How the elements are linked:
ne: FC->BZ, FT->FC, RT->CM, GT->HH, ZL->LG, NC->FD, CP->BS, HH->CL, JR->TQ, GQ->ZZ, DN->ZH, QL->RP, LT->SR, ZP->CC, MG->TR, CL->CP, SD->RC, TQ->DT, NS->NC, CC->DN, DP->RT, BQ->LT, FD->LM, NM->QD, BD->HZ, CN->BQ, GP->NM, PZ->DQ, LG->SD, ZH->RF, ZZ->ZP, LQ->MJ, PH->MG, JJ->GG, LP->JJ, JM->DP, DT->PH, CM->GT, HQ->JR, RC->LP, LL->CN, NT->BD, DQ->HD, TR->PZ, GG->FZ, FZ->TG, BS->NG, NH->JM, LZ->QL, MZ->NS, HZ->GQ, SR->MQ, NG->HQ, BZ->LZ, HD->GP, LM->RN, RN->LL, BH->MZ, BT->BH, TG->NH, RF->BT, MJ->FT, MQ->LQ, RP->ZL, QD->NT
su: FC->HZ, FT->BD, RT->CN, GT->LT, ZL->DN, NC->TQ, CP->LQ, HH->SR, JR->BZ, GQ->DP, DN->HH, QL->ZP, LT->HD, ZP->CM, MG->ZL, CL->MQ, SD->RF, TQ->LZ, NS->JR, CC->GT, DP->LL, BQ->DQ, FD->DT, NM->GG, BD->NH, CN->PZ, GP->JJ, PZ->SD, LG->ZH, ZH->CL, ZZ->RT, LQ->QD, PH->RP, JJ->MZ, LP->BH, JM->RN, DT->QL, CM->BQ, HQ->FC, RC->BT, LL->TR, NT->TG, DQ->RC, TR->LG, GG->NS, FZ->NC, BS->MJ, NH->LM, LZ->ZZ, MZ->HQ, HZ->JM, SR->GP, NG->FT, BZ->GQ, HD->LP, LM->PH, RN->MG, BH->NG, BT->BS, TG->FD, RF->CP, MJ->NT, MQ->NM, RP->CC, QD->FZ
zi: FC->FT, FT->MJ, RT->DP, GT->CM, ZL->RP, NC->NS, CP->CL, HH->GT, JR->HQ, GQ->HZ, DN->CC, QL->LZ, LT->BQ, ZP->ZZ, MG->PH, CL->HH, SD->LG, TQ->JR, NS->MZ, CC->ZP, DP->JM, BQ->CN, FD->NC, NM->GP, BD->NT, CN->LL, GP->HD, PZ->TR, LG->ZL, ZH->DN, ZZ->GQ, LQ->MQ, PH->DT, JJ->LP, LP->RC, JM->NH, DT->TQ, CM->RT, HQ->NG, RC->SD, LL->RN, NT->QD, DQ->PZ, TR->MG, GG->JJ, FZ->GG, BS->CP, NH->TG, LZ->BZ, MZ->BH, HZ->BD, SR->LT, NG->BS, BZ->FC, HD->DQ, LM->FD, RN->LM, BH->BT, BT->RF, TG->FZ, RF->ZH, MJ->LQ, MQ->SR, RP->QL, QD->NM
fi: FC->RC, FT->SD, RT->HQ, GT->TQ, ZL->TG, NC->SR, CP->MG, HH->DT, JR->HD, GQ->BH, DN->FD, QL->GG, LT->LZ, ZP->NS, MG->NT, CL->PH, SD->JM, TQ->GP, NS->LT, CC->NC, DP->NG, BQ->BZ, FD->MQ, NM->CC, BD->RF, CN->FC, GP->ZP, PZ->HZ, LG->NH, ZH->LM, ZZ->MZ, LQ->ZL, PH->QD, JJ->CM, LP->RT, JM->BS, DT->NM, CM->JR, HQ->DQ, RC->DP, LL->FT, NT->ZH, DQ->GQ, TR->BD, GG->GT, FZ->HH, BS->TR, NH->CP, LZ->JJ, MZ->BQ, HZ->BT, SR->QL, NG->PZ, BZ->LP, HD->ZZ, LM->LQ, RN->MJ, BH->CN, BT->LL, TG->CL, RF->RN, MJ->LG, MQ->RP, RP->FZ, QD->DN
zo: FC->GQ, FT->HZ, RT->BQ, GT->SR, ZL->ZH, NC->DT, CP->MJ, HH->MQ, JR->LZ, GQ->RT, DN->CL, QL->CC, LT->GP, ZP->GT, MG->LG, CL->LQ, SD->BT, TQ->QL, NS->TQ, CC->HH, DP->CN, BQ->HD, FD->PH, NM->FZ, BD->JM, CN->DQ, GP->GG, PZ->RC, LG->RF, ZH->CP, ZZ->CM, LQ->NT, PH->ZL, JJ->NS, LP->MZ, JM->LL, DT->RP, CM->LT, HQ->BZ, RC->BH, LL->PZ, NT->NH, DQ->LP, TR->SD, GG->NC, FZ->FD, BS->FT, NH->RN, LZ->ZP, MZ->JR, HZ->DP, SR->NM, NG->FC, BZ->ZZ, HD->JJ, LM->MG, RN->TR, BH->HQ, BT->NG, TG->LM, RF->BS, MJ->BD, MQ->QD, RP->DN, QD->TG
li: FC->BT, FT->RF, RT->FC, GT->LZ, ZL->FD, NC->GP, CP->ZL, HH->QL, JR->LP, GQ->NG, DN->DT, QL->NS, LT->ZZ, ZP->JR, MG->TG, CL->RP, SD->RN, TQ->JJ, NS->HD, CC->TQ, DP->FT, BQ->GQ, FD->NM, NM->GT, BD->CP, CN->HZ, GP->CM, PZ->JM, LG->LM, ZH->PH, ZZ->HQ, LQ->DN, PH->FZ, JJ->BQ, LP->CN, JM->MJ, DT->GG, CM->BZ, HQ->RC, RC->LL, LL->BD, NT->CL, DQ->DP, TR->NH, GG->LT, FZ->SR, BS->LG, NH->LQ, LZ->MZ, MZ->DQ, HZ->BS, SR->ZP, NG->SD, BZ->BH, HD->RT, LM->QD, RN->NT, BH->PZ, BT->TR, TG->MQ, RF->MG, MJ->ZH, MQ->CC, RP->NC, QD->HH

In the rows, 46 means zero.

The rows follow the links: the fewer symbols apart two elements are, the more alike their rows tend to be.

Rows with their elements:
45 16 16 63 39 64 59 57 42 45 52 60 45 28 30 42 55 34 29 73 31 46 38 53 47 48 27 27 38 68 34 67 57 50 70 70 56 33 51 64 33 56 74 59 39 58 42 45 39 54 47 47 55 43 24 48 52 61 45 65 43 36
element: TQ
52 58 61 51 56 19 39 11 21 70 42 49 27 67 61 66 42 58 32 27 53 57 51 47 46 70 69 60 34 52 68 46 55 46 46 32 41 29 39 52 51 47 52 50 43 38 47 39 29 31 35 41 34 28 34 48 67 31 34 34 31 57
element: RN
26 57 48 39 63 49 26 14 56 40 32 48 29 60 40 39 45 45 26 59 31 25 43 55 63 57 46 41 31 44 66 49 52 66 67 34 64 35 50 71 43 57 56 51 65 47 16 24 57 34 52 41 40 51 44 57 55 38 35 68 35 65
element: QD
45 61 59 57 50 30 35 34 21 35 34 37 41 60 43 56 28 63 22 50 50 37 49 59 52 57 51 46 37 32 40 39 55 52 56 24 50 49 67 56 37 59 18 43 57 37 5 35 49 30 46 42 46 42 48 42 44 16 29 51 11 51
element: TG
55 52 25 31 40 51 80 53 49 52 55 71 44 42 53 46 46 65 56 66 54 61 60 33 36 36 15 62 43 46 27 59 59 36 50 54 64 45 52 48 38 42 44 57 43 56 62 57 25 72 31 19 44 46 20 37 25 49 51 28 54 49
element: LP
54 45 45 44 42 42 47 53 46 92 51 45 18 55 64 60 67 56 43 25 62 71 35 21 48 67 56 65 48 47 59 40 48 25 35 47 25 51 55 24 39 50 50 60 51 45 77 57 40 51 35 39 43 44 30 42 68 53 53 23 43 46
element: DP
50 57 53 27 56 42 56 32 58 56 48 49 24 61 64 47 63 73 62 30 65 58 65 36 58 42 36 76 52 54 47 48 51 34 40 39 49 43 23 36 59 28 40 53 27 37 74 53 23 60 43 0 33 53 37 42 48 52 43 30 59 59
element: HZ
50 52 32 15 48 39 65 53 71 48 37 53 63 53 54 29 31 43 78 53 55 57 48 32 24 28 46 58 49 30 38 45 37 44 40 39 66 56 47 47 65 36 47 40 51 70 56 59 51 53 40 51 25 58 41 42 11 39 60 43 77 49
element: DQ
56 57 58 73 40 34 32 50 22 23 56 34 49 38 55 58 26 58 29 48 49 33 49 60 55 51 57 38 53 40 34 35 53 43 42 32 37 68 60 50 32 56 11 47 45 23 23 32 46 34 45 53 52 38 55 33 41 25 33 48 15 37
element: LQ
40 70 69 38 64 35 35 7 43 54 47 48 25 68 58 51 48 52 51 32 42 41 62 48 60 56 58 65 43 61 82 49 54 54 44 43 51 26 14 58 62 37 51 48 40 32 45 25 29 39 44 37 34 38 51 55 65 48 37 38 50 66
element: LG
35 25 48 33 42 60 38 54 51 41 47 35 52 47 6 39 61 48 34 60 36 29 31 59 64 53 31 34 34 43 30 56 40 56 81 49 48 27 64 53 35 48 74 40 50 63 23 55 58 46 59 39 53 67 62 52 70 48 35 74 43 62
element: QL

Each walk starts at a row. The symbols on each line, taken left to right, move it on to the next element.
Answer with the element's row; about right is enough.
new walk
49 55 27 22 44 40 74 54 62 45 38 61 64 49 53 37 31 52 71 65 54 53 61 33 22 24 31 63 46 37 35 50 42 42 41 40 71 50 45 50 61 35 40 45 47 64 57 61 42 65 38 34 30 50 31 40 6 40 59 35 70 50
zo zo zo li zo zi li zo ne -> 56 49 23 39 34 57 77 61 47 59 62 69 42 40 49 47 54 64 50 60 54 59 55 29 43 46 16 55 44 52 28 57 68 33 54 63 51 42 55 45 29 50 51 61 39 56 57 53 27 80 25 24 53 50 21 35 36 54 44 27 46 50
su su zo fi zo zo -> 52 51 22 23 47 42 79 51 56 49 40 71 55 50 54 38 38 55 62 66 57 57 62 34 27 28 20 62 47 43 28 57 55 37 45 48 70 49 46 49 49 38 38 48 46 61 58 56 35 70 35 25 41 50 21 38 12 41 50 34 62 46
new walk
28 60 54 38 56 43 25 20 43 40 29 48 30 70 42 48 36 53 21 58 36 27 46 55 61 58 46 49 32 39 56 46 51 63 69 28 63 32 56 69 45 56 44 42 60 46 4 26 53 29 51 35 39 47 43 53 57 27 33 63 22 68
ne li zi su ne li su -> 36 24 36 41 40 64 45 56 53 40 55 43 44 40 18 40 59 40 28 67 34 35 31 51 62 54 31 31 34 52 34 68 43 53 89 63 51 30 59 60 31 49 79 50 48 60 32 49 56 47 57 46 58 63 49 51 67 56 40 73 46 57
zi zi li zo zo zi su ne -> 59 38 38 21 41 37 46 61 72 60 40 41 56 51 61 31 34 31 69 36 52 57 34 28 24 41 62 53 43 27 54 38 27 44 39 39 45 68 58 38 56 41 53 42 62 72 59 66 67 42 45 75 29 63 48 47 32 47 67 41 71 45
new walk
49 60 61 61 43 49 27 44 55 16 69 39 43 31 67 42 33 39 50 38 41 26 54 53 70 34 60 37 63 58 63 39 47 50 31 51 37 69 20 54 45 46 28 51 33 19 48 18 49 41 51 64 55 47 68 40 46 61 45 51 52 44
ne su fi fi fi li fi fi li ne -> 39 61 56 43 57 35 28 22 32 39 30 40 38 66 42 49 37 59 18 53 44 31 50 59 53 57 45 47 30 31 44 39 54 54 63 25 56 36 63 62 39 56 30 44 62 42 4 30 51 32 48 38 41 42 46 49 48 17 30 57 14 58
zi ne zo zo su li su li -> 43 19 22 55 36 64 47 56 48 40 57 48 45 34 25 42 53 35 31 70 30 41 30 50 56 50 27 26 34 65 33 70 51 52 78 69 52 33 54 63 32 53 78 59 40 59 38 46 48 50 53 49 55 52 35 50 61 59 42 71 47 46
new walk
57 36 46 40 36 39 43 62 53 88 51 39 25 54 63 53 63 49 43 19 58 69 30 24 41 68 66 54 46 42 61 38 45 29 35 46 22 60 60 26 41 56 56 60 56 60 73 57 51 46 32 57 41 50 34 41 65 55 59 27 46 40
zo zi li su zo su fi zi zo zo -> 53 58 57 73 38 42 25 56 40 7 68 38 46 32 63 49 29 45 42 40 46 28 52 56 60 35 61 36 63 51 49 35 52 46 30 44 36 76 29 54 40 48 16 50 36 13 43 20 47 35 54 66 56 43 65 38 44 48 43 49 41 37
li zi li zi su zi ne fi -> 57 44 29 39 30 57 70 64 52 65 69 66 37 33 46 45 59 62 49 57 50 60 44 28 50 52 20 47 44 48 32 63 67 34 60 65 38 38 63 41 19 56 57 62 43 56 62 56 28 82 31 33 59 53 24 35 52 60 47 25 42 53
new walk
59 56 56 76 38 36 27 56 26 15 60 34 48 29 61 53 28 49 33 40 51 33 45 59 57 40 60 34 61 48 44 31 51 44 36 40 30 76 46 50 35 55 11 49 40 15 32 27 47 36 46 64 56 42 61 34 40 39 43 46 27 34
su su ne fi zo fi su fi zo ne -> 37 66 67 44 59 47 32 22 66 29 62 48 38 46 65 40 44 40 56 36 35 29 65 49 68 39 57 50 56 59 80 47 46 58 38 49 50 47 7 59 62 33 47 48 33 22 50 16 40 44 51 50 45 46 69 52 59 60 41 50 59 60
fi fi ne ne fi zi -> 60 49 55 54 50 15 35 25 12 66 47 38 26 62 63 65 36 55 26 27 60 62 45 47 41 69 75 61 32 49 64 42 52 41 44 36 34 46 45 52 46 51 44 53 42 39 44 40 34 25 33 55 34 31 34 42 58 28 30 32 24 47
new walk
50 44 34 17 43 39 58 62 74 51 36 45 65 56 58 30 33 37 73 46 55 55 37 33 19 36 54 52 47 29 50 42 32 47 38 40 56 67 53 42 63 37 49 35 58 70 60 61 61 49 46 62 29 61 48 48 17 45 67 46 74 48
zo zi li zo su zi -> 40 69 69 41 67 44 32 12 61 38 56 54 32 60 61 41 46 49 54 31 37 34 65 49 61 47 55 54 50 60 82 47 53 57 41 44 49 35 9 62 66 28 52 48 40 29 49 21 32 39 48 40 42 41 63 58 62 56 40 40 57 62
ne su ne ne zo zi -> 50 52 51 38 52 40 56 37 46 73 48 52 22 58 63 56 70 73 53 23 68 63 56 28 55 59 39 72 48 57 49 46 54 32 35 46 37 41 32 32 51 38 43 55 31 38 77 55 25 59 36 9 40 48 31 40 55 51 45 23 48 56
new walk
47 64 65 43 60 29 39 7 33 61 43 48 25 70 59 59 47 57 36 29 44 50 57 49 50 61 62 65 33 58 76 47 55 53 48 34 46 26 26 56 57 40 54 51 40 34 45 30 30 35 38 35 35 33 43 53 66 39 37 31 39 62
zo fi ne ne su zo zo fi su zo -> 58 40 43 35 36 36 45 67 62 84 47 41 32 53 62 41 56 37 53 23 56 64 22 25 35 61 67 50 47 36 58 35 38 32 34 46 25 66 62 24 46 56 57 50 57 64 70 60 63 40 37 71 38 56 39 40 54 51 63 35 55 43
su su zi zi li ne fi -> 49 59 58 64 46 31 31 41 18 30 43 39 44 52 49 59 28 62 20 45 52 35 48 61 53 49 56 43 43 38 35 33 55 46 46 25 44 60 62 52 35 59 15 41 52 25 16 37 47 35 47 48 51 38 51 38 41 19 29 43 7 42
new walk
53 39 39 30 40 34 42 68 65 75 47 39 46 51 64 38 47 37 58 29 58 64 24 25 30 52 70 49 42 34 61 36 29 43 35 42 36 72 62 31 50 50 56 46 63 70 65 61 70 41 41 78 36 57 50 46 44 51 66 41 61 44
su fi zo li ne li -> 50 56 52 25 52 38 50 38 65 41 52 50 33 56 67 44 57 71 69 34 70 52 63 37 55 39 38 75 55 52 42 53 41 38 42 41 53 54 18 45 69 22 39 48 23 39 74 55 30 54 47 11 29 54 47 40 34 54 43 38 67 63
zi fi zi su fi fi -> 23 48 43 47 62 59 22 19 67 39 35 48 27 58 46 34 49 34 25 60 25 21 43 52 62 53 44 36 36 52 70 53 54 69 58 46 65 41 38 70 44 60 60 53 63 49 26 18 61 35 59 46 44 54 48 57 58 50 40 74 43 62
